[162 119 121 128 124] -> lenu
[129 136 106  75 165] -> sim
[ 97  95 136  81 137] -> dipo
[160  85 153 174  82] -> kudo
[ 83  75 169 138  87] -> bepuz
[ 98  86 169 159  93] -> Fab
[162 119 121 128 130] -> roki
[111 155 138 161  83] -> Sot
[166  94 139 132 115] -> gesal
[107  87 148  78 148] -> nider
where: [159] => Fab, 4
where: [161] => Sot, 4
tags:
[75] -> q_625
[74] -> q_236
[81] -> q_727
[107] -> q_524
[106] -> q_619
[138] -> q_124
key sim 4:  => q_625
where: [81] => dipo, 4
both bepuz nider:  => [87]
present: [106  75] => yes
which: [ 98  86 169 159  93] => Fab

[121 107 160 118 116 127 107 137 102 122 123 151  94 126  90 123 132  94
 112 174 121 140 124 113 119 178] : bupi
[159 151 124 121 120 116 162 148 115 133 120 130 110 110 136 116 158  99
 170  97 136 126 109 158 139 150] : nebi
[116 135 137 136 142 138 120 120 137 153 112 117 146 136 142 123 119 144
 134  96 133 120 128 159 149  98] : zila
[125 125 142 126 130 131 119 154 123 129 116 131 122 126 123 123 129 121
 130 122 127 128 125 144 138 132] : levos
[158 130 123 115 104 109 158 148 109 146 143 140  91 109 113 126 151  93
 145 154 126 139 125 105 106 182] : fabik
which: [116 135 137 136 142 138 120 120 137 153 112 117 146 136 142 123 119 144
 134  96 133 120 128 159 149  98] => zila
Table of tags by key:
[122] -> q_293
[146] -> q_38
[94] -> q_103
[102] -> q_909
[95] -> q_70
[103] -> q_154
[110] -> q_759
[109] -> q_966
[91] -> q_803
key bupi 13:  => q_103
which: [121 107 160 118 116 127 107 137 102 122 123 151  94 126  90 123 132  94
 112 174 121 140 124 113 119 178] => bupi
where: [96] => zila, 20
present: [126 151  93 144] => no

[131 108 126  87  90 146] -> pubu
[131 108 126 100 168 135] -> pumid
[139 145 141 146 139  90] -> vigof
[141 149  89 138 105 137] -> kunas
[126 153 115 131 131 157] -> sol
[134 111 115 162 150 126] -> murob
[148 147 101 101  92 115] -> vaz
[127 129 124 100  92 137] -> tibok
[119 138 137 172  79 136] -> Dev
where: [153] => sol, 2
present: [119 138] => yes
which: [119 138 137 172  79 136] => Dev
both tibok kunas:  => [137]
both murob vaz:  => [115]
present: [127 129 124 100] => yes

[120  73 138 156] -> Farav
[147 111 137 122] -> suvas
[109 144 124 126] -> Duvog
[112  75 137 157] -> kel
[127  82 146 139] -> noz
[107 138 127 123] -> Runon
[139 126 139 109] -> buko
[108 139 127 126] -> mutur
[138  91 142 134] -> sazu
[138 139 129 125] -> pora
Table of tags by key:
[82] -> q_199
[91] -> q_84
[126] -> q_979
[83] -> q_161
[144] -> q_156
key noz 2:  => q_199
which: [112  75 137 157] => kel
both mutur Runon:  => [127]
both sazu Runon:  => [138]

[101  87 125 101 146 116 137] -> Lof
[133  89  89 132 148 151 136] -> vipob
[133 101  89  81 148 116 136] -> mavok
[111 111 109 112 179 117 100] -> Vasos
[139 102  94  87 148 128 135] -> Vanu
[139  95  88 104 137 144 121] -> lem
[180  78  83 132 151 139  93] -> Buv
[141 105  95  96 139 138 134] -> gipa
key -> tag
[78] -> q_959
[137] -> q_474
[150] -> q_848
[136] -> q_116
[151] -> q_376
[148] -> q_507
key Buv 5:  => q_376
both gipa Vanu:  => [139]
both Vanu gipa:  => [139]
present: [151 132] => no
where: [94] => Vanu, 3
present: [ 89 132 148 151 136] => yes

[107 125 125 137 121 135 119 124 120 131] = nogig
[110 162 107 149 113 154 107 158 131 117] = ziba
[190 121 160 101 153 120 188  66 113 132] = muzu
[128 130 111 148 147 138 130 160 132 162] = pakud
[145  91 146 107 113  89 172  92 127 134] = futob
[118 156 130 118 116 136 108 134 140 115] = sife
[111 150 113 106 141 137 163 131 140 170] = bar
[ 95 123 132 133 125 122 114 137 125 117] = Ral
[181 109 144 113 152  93 170 122 137 165] = lig
[125 179  96 127 125 163 122 166 148 147] = zik
[125 134 122 122 134 144 129 126 119 140] = Vaki
[159 135 126 115 125 118 128 133 132 107] = lar
present: [105 141] => no
both pakud bar:  => [111]

[ 98 123 120 113 131 117  98 134 117 148 111 117 134 107] : nufu
[119 140 125 138 133 124 150 127 129 128 134 129 116 113] : gomem
[100 116 124 111  90 132 111 123 127 119 134 106 130 152] : sesof
[118 131 135 139 155 126 140 118 123 130 134 116 120 119] : nupo
[185 141 128 141 131 132  91 162 152 121 137  96 138 112] : detur
[ 82 119 122 114 136 121 140 109 120 151 112 129 136 142] : Sinev
[119 146 132 122 124 116 131 162 128 133 114 117 131 144] : leme
Table of tags by key:
[106] -> q_17
[152] -> q_176
[114] -> q_808
[142] -> q_666
[113] -> q_201
[107] -> q_681
[144] -> q_306
key nufu 14:  => q_681
both nupo detur:  => [131]
present: [120 123] => no
present: [114 117 130] => no
where: [106] => sesof, 12
which: [119 146 132 122 124 116 131 162 128 133 114 117 131 144] => leme
both detur nupo:  => [131]

[126 131 127 191 179 130  92]  Kava
[126 131 127 107 179 130  92]  lisem
[127 128 129 120 151 126 101]  Vidir
[128 127 128 124 123 127 110]  fubo
[128 128 128 122 159 126 116]  les
[129 129 129 169 130 128 128]  rupa
[131 130 129  73  93 136 183]  dudi
[127 128 128 140 143 127 117]  sido
[128 127 128  81 105 127 138]  fiba
[128 128 128 122 129 130 121]  nobeb
key -> tag
[80] -> q_974
[81] -> q_6
[123] -> q_421
[73] -> q_576
[191] -> q_55
[122] -> q_715
key fiba 4:  => q_6
which: [128 128 128 122 129 130 121] => nobeb

[120 143 125 129 130 132 119 146 119 113 139 126 131 111 120 144 134 117
 127 121 128] = nonum
[ 94 142  95 124 122 146 111 126 114 144 144 127 149 127  94 166 118 116
 128 140 146] = gumiv
[127 101 156 113 128 128 154 135 108 134 135 107 128 112 127 129 133 123
 139 133 130] = lin
[122 136 132  97 129 109 148 135 115 124 125 128 127 140 122 118 107  95
 131 122 159] = bogeb
[ 94 142  95 124 122 146 111 126 114 144 128 127 149 127  94 147 146 125
 123 146 127] = miko
[107 181 102 134 119 134 103 137 122  99 133 140 106 130 107 126 120 143
 120 110 118] = fose
[139 135 135 143 130 131 132 131 123 126 126 130 121 116 139 117 139 146
 132 133 132] = bir
[164 149 112 106 120 105 125  98 147 123 115 141 116 179 164 102  94 112
 127 113 141] = Numi
which: [120 143 125 129 130 132 119 146 119 113 139 126 131 111 120 144 134 117
 127 121 128] => nonum
which: [107 181 102 134 119 134 103 137 122  99 133 140 106 130 107 126 120 143
 120 110 118] => fose

[135  93 132 132 127 115 107 128 131 110 126 133] = bezug
[135 121 131 130 131 118 130 129 138 141 118 124] = soboz
[139 120 127 112 134 117 123 135 133 114 144 128] = Fur
[119 132 129 130 123 126 124 124 137 123 131 122] = goto
[142  75 129 140 124 103  86 130 155 173 136 138] = kigag
[142  75 129 140 124 103 140 130 155 173 136 123] = vabu
[137 109 134 151 109  98 143 114 121  97 121 132] = Did
[111 151 134 122 153 133 132 127 107 111 117 123] = Bizur
[ 92 172 141 110 164 150 132 113  85  91 111 145] = Demu
[134 136 129 131 130 135 129 134 124 120 128 131] = pav
[147 129 128 101 148 105 129 146 144 115 153 130] = rizur
[135  93 132 132 127  87 107 125 144 158 132 128] = Zof
where: [97] => Did, 10
where: [86] => kigag, 7

[ 91 169 103 144 137 105 113] : pim
[ 91 169 103 144 137 105 112] : nugiz
[163 156 179 155 141 117 154] : mor
[171  93 112 106 135 142 155] : Navup
[109 154 162  84 124  84 111] : vir
present: [155 179 156 163] => no
where: [111] => vir, 7
where: [142] => Navup, 6
present: [144 137 105 112] => yes
both Navup mor:  => [155]
Table of tags by key:
[163] -> q_779
[116] -> q_187
[117] -> q_785
[105] -> q_762
[155] -> q_984
[118] -> q_586
key mor 6:  => q_785

